Below is a small trained network, with its code and all its weights. Each question gives an input and a target symbol and asks what happens when units are switched off, that is, made to give their printed mean instead of their output.

import numpy as np


def w(rows, s, z=0):
    codes = np.array(rows[::2]) - 128.0
    scale = np.full(codes.shape[1], s)
    scale[-1] = z or s
    return codes * scale


def f(y):
    return y / 2 * (1 + np.tanh(0.7978845608 * (y + 0.044715 * y**3)))


def softmax(a):
    e = np.exp(a - a.max(-1, keepdims=True))
    return e / e.sum(-1, keepdims=True)


def log_softmax(a):
    a = a - a.max(-1, keepdims=True)
    return a - np.log(np.exp(a).sum(-1, keepdims=True))


def net(x, mask):
    ids = ['αβεζλφψ'.index(c) for c in x.split()]
    T = len(ids)
    res = E[ids] + P[:T]
    r = res
    for j in range(2):
        rows = slice(2 * j, 2 * j + 2)
        q, k, v = (r @ M[0][rows].T for M in (Q, K, V))
        z = softmax(np.where(np.tri(T) > 0, q @ k.T / 2**0.5, -1e9)) @ v
        o = O[0][rows]
        res = res + np.where(mask[j], z, o[:, -1]) @ o[:, :-1]
    y = f(res @ A[0][:, :-1].T + A[0][:, -1])
    res = res + np.where(mask[2:6], y, B[0][:, -1]) @ B[0][:, :-1]
    return log_softmax(res[-1] @ U[:, :-1].T + U[:, -1])


Q, K, V, O, A, B = {}, {}, {}, {}, {}, {}
E = w([
[108,155,62,123,91,77,145],'α',
[117,83,183,123,94,187,255],'β',
[96,157,101,254,84,177,68],'ε',
[163,167,130,99,191,246,163],'ζ',
[51,171,193,87,175,204,111],'λ',
[70,200,55,165,111,144,72],'φ',
[162,131,194,122,61,155,119],'ψ',
],0.017)
P = w([
[213,88,185,23,2,232,49],'0',
[124,183,216,215,146,176,194],'1',
[41,32,146,101,157,72,116],'2',
[143,211,187,236,134,167,175],'3',
[75,49,137,88,202,70,94],'4',
[159,225,176,240,128,171,161],'5',
[79,90,108,94,153,67,72],'6',
[190,236,171,237,120,192,170],'7',
],0.0081)
Q[0] = w([
[75,83,90,105,125,60,116],'h1',
[129,139,123,194,134,117,173],'h1',
[112,116,72,171,205,117,125],'h2',
[97,11,79,71,144,73,93],'h2',
],0.011)
K[0] = w([
[7,152,120,183,123,28,195],'h1',
[116,242,117,138,51,146,112],'h1',
[83,183,96,141,201,111,50],'h2',
[90,134,159,202,231,2,178],'h2',
],0.0094)
V[0] = w([
[145,65,181,12,150,173,62],'h1',
[107,222,109,126,75,156,198],'h1',
[1,213,154,102,157,118,23],'h2',
[42,59,218,205,59,149,66],'h2',
],0.0075)
O[0] = w([
[253,85,34,110,115,139,49,182],'h1',
[60,41,121,181,74,177,96,197],'h1',
[66,133,81,115,11,185,34,110],'h2',
[126,152,143,32,164,183,22,254],'h2',
],0.011,0.0079)
A[0] = w([
[61,95,235,11,2,157,45,234],'n1',
[175,157,186,176,214,80,123,43],'n2',
[31,143,56,37,138,121,173,255],'n3',
[26,74,104,153,47,250,129,19],'n4',
],0.0064,0.0023)
B[0] = w([
[125,130,54,103,175,38,150,251],'n1',
[149,247,97,245,61,68,129,145],'n2',
[254,42,72,149,77,241,206,154],'n3',
[55,98,182,92,98,31,27,218],'n4',
],0.0084,0.018)
U = w([
[135,71,226,116,95,158,75,252],'α',
[206,183,139,121,165,2,106,119],'β',
[111,215,110,24,152,126,114,124],'ε',
[159,113,42,159,70,110,132,142],'ζ',
[160,135,104,123,46,122,67,33],'λ',
[137,145,204,102,108,63,61,10],'φ',
[134,165,84,103,103,233,74,203],'ψ',
],0.0075,0.0039)

Each question gives the input, a string of symbols that net reads in full, and the target symbol t.
The units are the heads (2 rows each of Q, K, V and O) and the neurons (one row each of A and B). Each row of codes is followed by its name. A weight is (code - 128) times the scale printed after its matrix; where a second scale follows, it is the last column's (O, A, B and U).
mask holds one flag per unit, heads first, then neurons. A switched-off unit (its flag False) gives its mean, the last column of its rows in O or B, instead of its output. The means were averaged over made-up inputs and are rounded, as every weight is.
A unit's drop is (log p(t) with every unit on - log p(t) with that unit switched off) / (log p(t) with every unit on - log p(t) with every unit switched off).
The circuit of an input: a set's keep is (log p(t) with only the set's units on - log p(t) with every unit switched off) / (log p(t) with every unit on - log p(t) with every unit switched off). Starting from all 6 units, units are removed one at a time, each time the one whose removal leaves the highest keep (on an exact tie, the one counted first), for as long as the keep stays at least 0.8.
circuit, biggest first: the units of the circuit, biggest drop first
top k neurons: the k neurons with the biggest drops, biggest first
which heads matter: for each layer, one digit per head in row order, 1 if its drop is at least 0.15 and else 0, layers parted by /
drop when u is switched off: that unit's drop, to one decimal
input ζ α λ ζ ζ ε, target ζ: circuit, biggest first -> (h2 h1)
input λ φ ε ε β β α α, target λ: top 2 neurons -> (n3 n4)
input β λ ζ, target ψ: circuit, biggest first -> (h1 n4)
input ε ψ φ α β β, target ε: which heads matter -> 01
input ψ β β ζ ψ ε, target ψ: which heads matter -> 10
input α φ ζ λ ε, target φ: circuit, biggest first -> (n4 h2 h1)
input ζ β β ε ε λ α ψ, target ζ: which heads matter -> 11
input ψ ε β ψ β ε β φ, target ψ: circuit, biggest first -> (n1 n4)
input ε φ λ λ α, target ζ: which heads matter -> 01
input β ε β ε, target β: which heads matter -> 01
input ε β β α φ, target λ: circuit, biggest first -> (h2)
input ψ λ φ β, target ψ: circuit, biggest first -> (n4 h1 n1)
input φ λ φ β β ψ β φ, target φ: which heads matter -> 11
input ε β β β β φ, target ε: circuit, biggest first -> (h2 n1 h1)
input α β λ φ, target α: circuit, biggest first -> (n1 h1 h2)
input λ ζ ψ λ α ε ε β, target λ: circuit, biggest first -> (h2 h1 n4)
input α ε β β β α, target α: circuit, biggest first -> (h1 n1 h2)
input λ ζ β ψ α φ λ α, target λ: top 2 neurons -> (n4 n3)
input β ψ β β λ ε α λ, target β: top 2 neurons -> (n2 n3)
input α β β ε, target α: drop when h1 is switched off -> 0.3
input λ λ β ψ ψ ε, target λ: drop when h2 is switched off -> 1.2
input β ε ψ ζ, target β: drop when h2 is switched off -> 2.6
